Moves between elements:
*: J10->J803, J756->J884, J574->J228, J248->J413, J518->J371, J290->J90, J567->J848, J203->J123, J677->J837, J962->J588, J997->J505, J819->J756, J433->J983, J56->J295, J413->J849, J507->J153, J340->J567, J438->J186, J446->J433, J715->J798, J665->J922, J100->J172, J212->J347, J130->J465, J552->J298, J892->J915, J602->J961, J946->J375, J60->J93, J371->J641, J298->J403, J379->J244, J798->J409, J630->J60, J407->J732, J857->J873, J519->J130, J961->J285, J659->J507, J228->J20, J628->J10, J235->J808, J642->J203, J808->J481, J295->J531, J915->J647, J664->J100, J244->J696, J873->J963, J890->J946, J725->J810, J265->J997, J732->J692, J788->J853, J588->J886, J221->J438, J586->J212, J372->J290, J837->J797, J364->J618, J618->J795, J727->J788, J810->J126, J922->J405
+: J10->J628, J756->J819, J403->J298, J290->J372, J567->J340, J203->J642, J997->J265, J795->J618, J433->J446, J172->J100, J413->J248, J507->J659, J849->J413, J438->J221, J803->J10, J505->J997, J692->J732, J641->J371, J100->J664, J647->J915, J963->J873, J126->J810, J186->J438, J153->J507, J212->J586, J130->J519, J375->J946, J946->J890, J285->J961, J531->J295, J60->J630, J371->J518, J298->J552, J983->J433, J798->J715, J961->J602, J848->J567, J228->J574, J797->J837, J465->J130, J93->J60, J808->J235, J295->J56, J884->J756, J696->J244, J915->J892, J90->J290, J244->J379, J873->J857, J481->J808, J409->J798, J347->J212, J732->J407, J788->J727, J588->J962, J853->J788, J20->J228, J886->J588, J123->J203, J405->J922, J837->J677, J618->J364, J810->J725, J922->J665
§: J10->J203, J574->J340, J518->J715, J403->J797, J567->J808, J203->J413, J677->J819, J962->J379, J997->J212, J795->J405, J433->J130, J56->J628, J172->J983, J507->J298, J340->J235, J438->J618, J446->J519, J715->J407, J803->J123, J505->J347, J692->J853, J641->J409, J665->J630, J100->J433, J647->J886, J963->J647, J186->J795, J153->J403, J212->J810, J375->J505, J552->J677, J892->J962, J602->J664, J946->J997, J285->J172, J531->J803, J371->J798, J298->J837, J983->J465, J798->J732, J407->J727, J857->J892, J961->J100, J659->J552, J848->J481, J228->J567, J628->J642, J797->J884, J235->J372, J642->J248, J808->J290, J295->J10, J915->J588, J664->J446, J873->J915, J890->J265, J481->J90, J409->J692, J347->J126, J265->J586, J732->J788, J588->J244, J20->J848, J221->J364, J886->J696, J123->J849, J586->J725, J405->J93, J837->J756, J364->J665, J618->J922, J922->J60
@: J10->J915, J756->J290, J574->J518, J248->J379, J518->J221, J403->J848, J290->J788, J567->J798, J203->J588, J677->J235, J962->J446, J997->J10, J795->J403, J819->J372, J433->J212, J56->J857, J172->J505, J413->J244, J507->J228, J340->J715, J849->J696, J438->J507, J446->J586, J715->J364, J803->J647, J505->J803, J692->J405, J641->J186, J665->J677, J100->J997, J647->J172, J963->J285, J126->J849, J186->J153, J153->J20, J212->J203, J130->J810, J375->J531, J552->J340, J892->J664, J602->J890, J946->J295, J285->J375, J531->J963, J60->J756, J371->J438, J298->J567, J379->J519, J983->J347, J798->J618, J630->J819, J407->J665, J857->J602, J519->J725, J961->J946, J659->J574, J848->J409, J228->J371, J628->J892, J797->J481, J235->J407, J465->J126, J642->J962, J93->J884, J808->J732, J295->J873, J884->J90, J696->J465, J915->J100, J90->J853, J664->J265, J244->J130, J873->J961, J890->J56, J481->J692, J409->J795, J725->J248, J347->J123, J265->J628, J732->J922, J788->J60, J588->J433, J853->J93, J20->J641, J221->J659, J886->J983, J123->J886, J586->J642, J372->J727, J405->J797, J837->J808, J364->J552, J618->J298, J727->J630, J810->J413, J922->J837
$: J10->J298, J756->J413, J574->J857, J248->J819, J518->J602, J403->J803, J290->J244, J567->J915, J203->J837, J677->J642, J962->J235, J997->J618, J795->J505, J819->J248, J433->J732, J56->J659, J172->J409, J413->J756, J507->J295, J340->J892, J849->J884, J438->J946, J446->J407, J715->J664, J803->J403, J505->J795, J692->J983, J641->J285, J665->J586, J100->J798, J647->J848, J963->J20, J126->J93, J186->J375, J153->J531, J212->J922, J130->J788, J375->J186, J552->J628, J892->J340, J602->J518, J946->J438, J285->J641, J531->J153, J60->J810, J371->J961, J298->J10, J379->J372, J983->J692, J798->J100, J630->J725, J407->J446, J857->J574, J519->J727, J961->J371, J659->J56, J848->J647, J228->J873, J628->J552, J797->J123, J235->J962, J465->J853, J642->J677, J93->J126, J808->J588, J295->J507, J884->J849, J696->J90, J915->J567, J90->J696, J664->J715, J244->J290, J873->J228, J890->J221, J481->J886, J409->J172, J725->J630, J347->J405, J265->J364, J732->J433, J788->J130, J588->J808, J853->J465, J20->J963, J221->J890, J886->J481, J123->J797, J586->J665, J372->J379, J405->J347, J837->J203, J364->J265, J618->J997, J727->J519, J810->J60, J922->J212
&: J10->J295, J756->J837, J248->J642, J403->J153, J290->J808, J567->J228, J203->J10, J677->J552, J962->J892, J997->J946, J795->J186, J819->J677, J433->J100, J172->J285, J413->J203, J340->J574, J849->J123, J446->J664, J715->J518, J803->J531, J505->J375, J692->J409, J665->J364, J100->J961, J647->J963, J126->J347, J212->J997, J130->J433, J552->J659, J892->J857, J60->J922, J298->J507, J379->J962, J983->J172, J798->J371, J630->J665, J407->J715, J519->J446, J848->J20, J628->J56, J797->J403, J235->J340, J465->J983, J642->J628, J93->J405, J808->J567, J884->J797, J696->J886, J915->J873, J90->J481, J664->J602, J244->J588, J481->J848, J409->J641, J725->J586, J347->J505, J265->J890, J732->J798, J788->J732, J588->J915, J853->J692, J886->J647, J123->J803, J586->J265, J372->J235, J405->J795, J837->J298, J364->J221, J618->J438, J727->J407, J810->J212, J922->J618

In the rows, zero is written as 521.

The rows follow the links: the fewer symbols apart two elements are, the more alike their rows tend to be.

Row, then element:
[484,562,329,437,693,542,487,804,942,377,540,425,487,357,322,436,724,354,528,690,508,447,670,766,417,377,774,360,744,386,337,540,413,553,457,231,736,712,641,402,380,580,659,610,738,406,375,393,594,398,504,624,591,557,474,602,678,618,273]: J56
[384,576,222,347,827,443,571,720,910,221,258,383,318,383,405,395,568,393,416,569,787,318,554,615,504,438,626,482,514,705,467,540,465,454,355,371,420,558,382,456,391,507,770,635,749,288,346,470,527,437,553,427,584,440,361,661,472,555,443]: J892
[512,658,621,532,305,544,851,258,163,526,377,645,594,550,682,696,406,465,443,406,756,823,383,337,600,777,220,605,409,555,702,565,538,564,596,642,314,218,391,536,478,620,412,467,383,481,625,624,484,491,631,468,468,467,426,394,410,426,580]: J732
[602,545,780,767,354,684,620,429,329,801,509,675,669,723,466,576,613,551,479,275,473,831,458,369,642,689,277,549,428,451,675,335,566,378,717,742,592,348,786,568,546,596,373,470,183,577,640,659,610,617,539,719,612,457,481,335,735,342,469]: J60
[428,527,419,384,721,453,435,840,926,373,383,459,358,417,248,374,632,450,557,564,685,255,610,699,471,461,616,456,791,676,492,414,475,519,552,326,645,514,525,399,332,549,757,571,779,276,419,549,629,422,514,682,664,491,433,684,722,605,313]: J628
[626,704,332,511,649,396,653,365,551,393,371,389,384,501,784,586,424,482,506,791,593,632,414,390,554,588,514,533,546,561,515,608,507,784,467,422,434,657,276,529,519,489,665,585,817,242,866,557,560,353,716,537,648,723,230,617,281,542,736]: J100
[689,633,368,619,707,422,644,344,546,448,287,396,389,664,623,526,346,537,494,597,576,581,318,250,668,693,416,664,360,634,583,470,569,687,551,597,347,652,369,578,555,415,642,647,706,214,823,663,580,408,739,544,773,686,180,643,348,457,745]: J433
[495,271,719,482,160,449,309,561,341,631,764,746,552,471,533,634,461,690,620,465,407,268,601,659,354,575,625,610,753,467,531,679,510,526,567,594,521,342,411,438,633,399,416,430,472,821,404,491,310,606,375,523,241,504,863,399,449,590,512]: J403
[467,424,458,229,193,465,707,413,349,357,481,689,505,352,648,792,542,387,439,394,825,655,612,568,361,663,439,635,504,476,467,673,523,412,535,543,296,239,265,385,406,494,535,436,527,471,269,434,245,572,518,395,322,358,509,295,304,528,483]: J567
[578,504,694,706,460,548,505,303,169,616,685,523,613,711,685,513,397,754,509,370,306,675,292,294,675,467,329,596,171,543,598,510,599,444,536,804,360,460,571,710,683,520,278,516,180,823,609,591,506,709,556,325,531,500,665,429,413,404,730]: J853
[571,557,417,598,562,314,450,349,378,507,598,408,397,511,846,466,254,747,671,830,364,410,430,379,548,526,601,563,562,558,488,689,556,780,389,610,406,719,278,675,588,441,505,548,813,577,816,537,547,478,541,329,485,772,541,634,186,555,814]: J172
[546,493,833,673,248,455,412,350,151,795,694,709,618,555,522,561,408,786,708,378,257,468,332,418,507,677,374,542,669,633,735,605,552,541,646,658,565,323,501,651,673,572,369,378,400,686,654,666,557,538,443,574,362,583,811,447,520,458,613]: J405
[683,293,465,509,717,376,198,448,575,525,509,424,453,722,617,346,420,856,595,465,360,339,462,382,649,428,606,840,95,481,436,338,641,482,548,661,340,739,548,587,819,240,468,596,371,672,505,543,478,652,496,406,696,573,532,617,471,462,752]: J696
[687,302,574,559,569,263,57,605,659,581,618,609,354,627,539,402,392,889,767,576,246,86,596,475,492,524,648,777,624,566,479,439,575,542,694,548,574,624,398,552,679,250,573,563,545,621,526,609,461,610,455,627,622,673,640,568,476,624,652]: J123
[541,655,437,553,257,654,826,281,310,478,695,569,633,315,767,790,629,188,422,717,599,942,566,523,423,626,546,380,603,281,449,720,464,647,337,447,457,471,497,454,372,708,461,557,544,490,563,463,409,483,519,367,230,541,492,311,364,553,536]: J371
[547,218,778,512,173,403,264,503,347,636,673,739,521,541,526,601,498,863,639,333,379,271,606,564,447,533,461,727,676,513,605,484,495,427,710,670,485,325,455,525,729,434,430,381,311,795,375,522,422,703,431,563,407,513,842,471,530,539,559]: J797
[600,585,494,673,635,343,367,336,459,572,543,426,438,682,729,441,285,762,646,730,324,393,411,279,606,463,466,629,398,668,594,582,619,734,487,679,394,723,401,765,694,369,462,580,677,542,807,576,617,562,627,429,588,721,560,694,326,503,914]: J983

Each walk starts at a row. The symbols on each line, taken left to right, move it on to the next element.
Answer with the element's row; about right is enough.
start [529,571,656,574,219,618,522,398,261,717,907,599,635,440,693,632,515,502,688,662,276,563,601,608,481,475,634,398,760,331,465,754,474,673,457,511,621,603,504,552,575,622,293,406,566,757,617,435,449,501,433,507,184,639,804,399,458,562,571]
+ $ @ $ $ @: [628,462,269,339,587,435,491,472,729,339,517,437,401,408,720,590,699,323,487,774,563,542,671,592,486,505,783,602,442,222,173,685,504,618,375,294,521,819,351,372,447,376,632,653,776,358,539,419,314,474,486,498,456,585,327,517,333,665,518]
@ @ * + @ § & + $: [317,480,507,362,444,727,659,706,646,439,633,583,623,277,345,561,740,200,475,561,644,633,682,810,395,407,661,259,773,389,422,630,452,402,380,387,683,438,633,381,372,700,552,452,562,567,314,368,478,488,415,564,337,384,607,381,686,547,241]
start [589,459,884,733,407,599,436,444,287,778,695,654,693,732,498,459,472,740,642,371,221,523,491,381,649,579,405,576,455,489,676,449,568,454,663,744,576,502,701,674,714,528,272,458,232,775,572,634,547,638,417,548,467,545,682,422,609,430,582]
& & + § $ @: [787,386,490,459,540,336,211,695,778,533,306,590,298,653,475,571,455,678,660,513,604,212,669,513,551,666,570,817,685,526,458,325,531,496,819,422,634,563,452,356,578,311,777,560,642,332,534,628,547,511,528,761,849,592,298,560,544,545,457]
& § & § * @ & $: [452,309,559,297,330,371,405,403,245,483,705,633,495,409,718,647,359,650,655,516,479,415,551,588,408,450,589,641,496,532,435,617,433,514,482,656,316,353,240,543,600,390,427,444,480,719,393,397,271,623,472,280,224,471,761,374,265,559,608]
start [395,757,450,585,802,512,606,699,750,465,344,430,445,463,348,474,526,389,496,705,643,424,512,602,575,515,550,266,828,670,698,550,421,659,482,280,708,550,579,563,433,677,651,500,795,237,664,602,827,312,624,741,660,616,429,679,708,581,415]
§ * § & $ @: [556,316,813,455,101,560,413,566,420,579,495,793,490,510,419,723,558,556,529,171,706,496,576,590,362,754,347,664,669,497,665,420,512,336,840,549,564,142,514,320,562,481,534,396,267,531,359,552,422,570,548,808,507,373,554,337,586,492,346]
$ @ § @ & & $: [453,575,563,494,285,539,854,282,133,476,440,566,653,352,695,753,439,374,521,607,733,812,376,448,401,732,388,454,574,541,571,686,521,654,447,573,377,270,275,499,417,687,472,470,481,484,629,518,441,427,622,464,272,478,450,372,232,479,611]
start [577,376,660,451,439,512,412,436,353,562,600,531,617,624,577,456,400,728,558,278,380,535,474,382,592,487,450,736,142,506,457,346,557,310,568,778,324,466,510,633,733,355,400,501,165,795,390,542,348,762,488,352,450,362,613,437,462,487,647]
$ + & $ § & *: [442,299,694,417,332,454,378,401,243,447,568,669,538,518,565,486,405,753,562,387,487,459,541,469,490,580,522,788,358,571,525,581,519,391,578,748,212,305,340,582,682,375,401,460,305,735,336,518,382,687,422,290,299,391,784,503,351,541,663]
@ + * $ & & @ §: [667,549,521,669,532,273,239,482,408,697,695,540,413,556,711,495,347,773,788,780,202,216,531,445,535,429,597,561,784,552,576,697,604,759,511,473,669,734,400,651,622,490,502,533,780,537,817,571,594,451,458,658,470,772,673,618,447,573,712]
start [704,302,635,602,613,357,163,643,583,680,554,530,432,763,479,398,431,935,626,420,224,274,532,443,573,455,571,791,349,486,394,327,636,507,684,628,600,671,627,616,831,256,544,567,410,694,424,541,524,650,453,577,768,543,491,598,650,481,638]
& + + @ $ @ * §: [625,558,691,625,467,708,723,310,292,611,412,576,689,623,589,545,482,469,404,274,554,933,382,309,634,713,280,634,120,566,681,376,556,440,640,688,399,427,646,569,606,529,411,547,234,601,566,621,577,634,610,484,604,472,321,409,514,403,585]
@ @ & @ $: [728,385,298,431,657,227,397,515,699,313,216,524,289,604,511,541,450,664,473,457,722,377,494,394,555,607,524,896,237,634,502,383,579,520,654,476,355,584,323,446,560,220,778,591,637,273,530,623,409,501,633,464,771,528,157,614,341,571,687]
start [589,301,628,441,233,552,323,595,409,618,866,620,599,373,672,654,579,525,633,592,315,438,677,727,387,413,697,502,736,223,328,658,443,466,560,508,625,552,504,511,582,443,418,445,506,765,436,337,348,565,330,423,177,546,839,385,465,616,450]
§ @ $ & § @ &: [580,511,369,542,571,450,448,387,468,471,759,386,484,466,814,548,434,528,608,885,289,504,609,490,573,348,794,518,535,405,361,684,539,785,327,511,518,838,433,671,535,459,436,624,761,559,780,368,459,450,475,399,406,739,623,593,317,598,699]
+ § @ § $ @ @ & &: [552,496,386,300,203,649,700,408,461,443,637,580,645,315,714,743,737,262,388,541,682,731,640,640,423,522,621,506,446,248,263,689,455,534,401,425,393,473,367,358,398,505,482,569,517,525,290,339,217,534,488,367,199,439,504,325,312,571,474]
start [744,430,394,521,750,460,455,526,697,453,342,367,397,751,458,469,477,571,455,376,516,541,454,383,615,559,461,810,95,527,338,268,622,339,611,629,396,668,559,472,629,276,614,708,370,435,473,634,457,605,595,500,872,553,212,517,501,467,601]
@ $ $ $ @ + * @ $: [787,355,563,625,605,465,277,643,730,620,404,549,432,758,457,466,584,610,522,319,503,377,586,480,692,569,512,826,301,461,451,175,603,396,757,521,646,630,723,407,636,318,641,576,405,455,495,638,544,600,492,818,955,568,257,482,757,456,495]
* @ & § & @ @ §: [712,468,606,782,620,437,254,496,481,745,602,527,530,839,572,364,403,764,635,542,133,444,414,368,735,455,475,632,423,475,552,340,605,626,635,673,612,689,695,702,717,395,364,624,469,601,761,655,617,561,524,622,745,647,529,666,545,421,706]
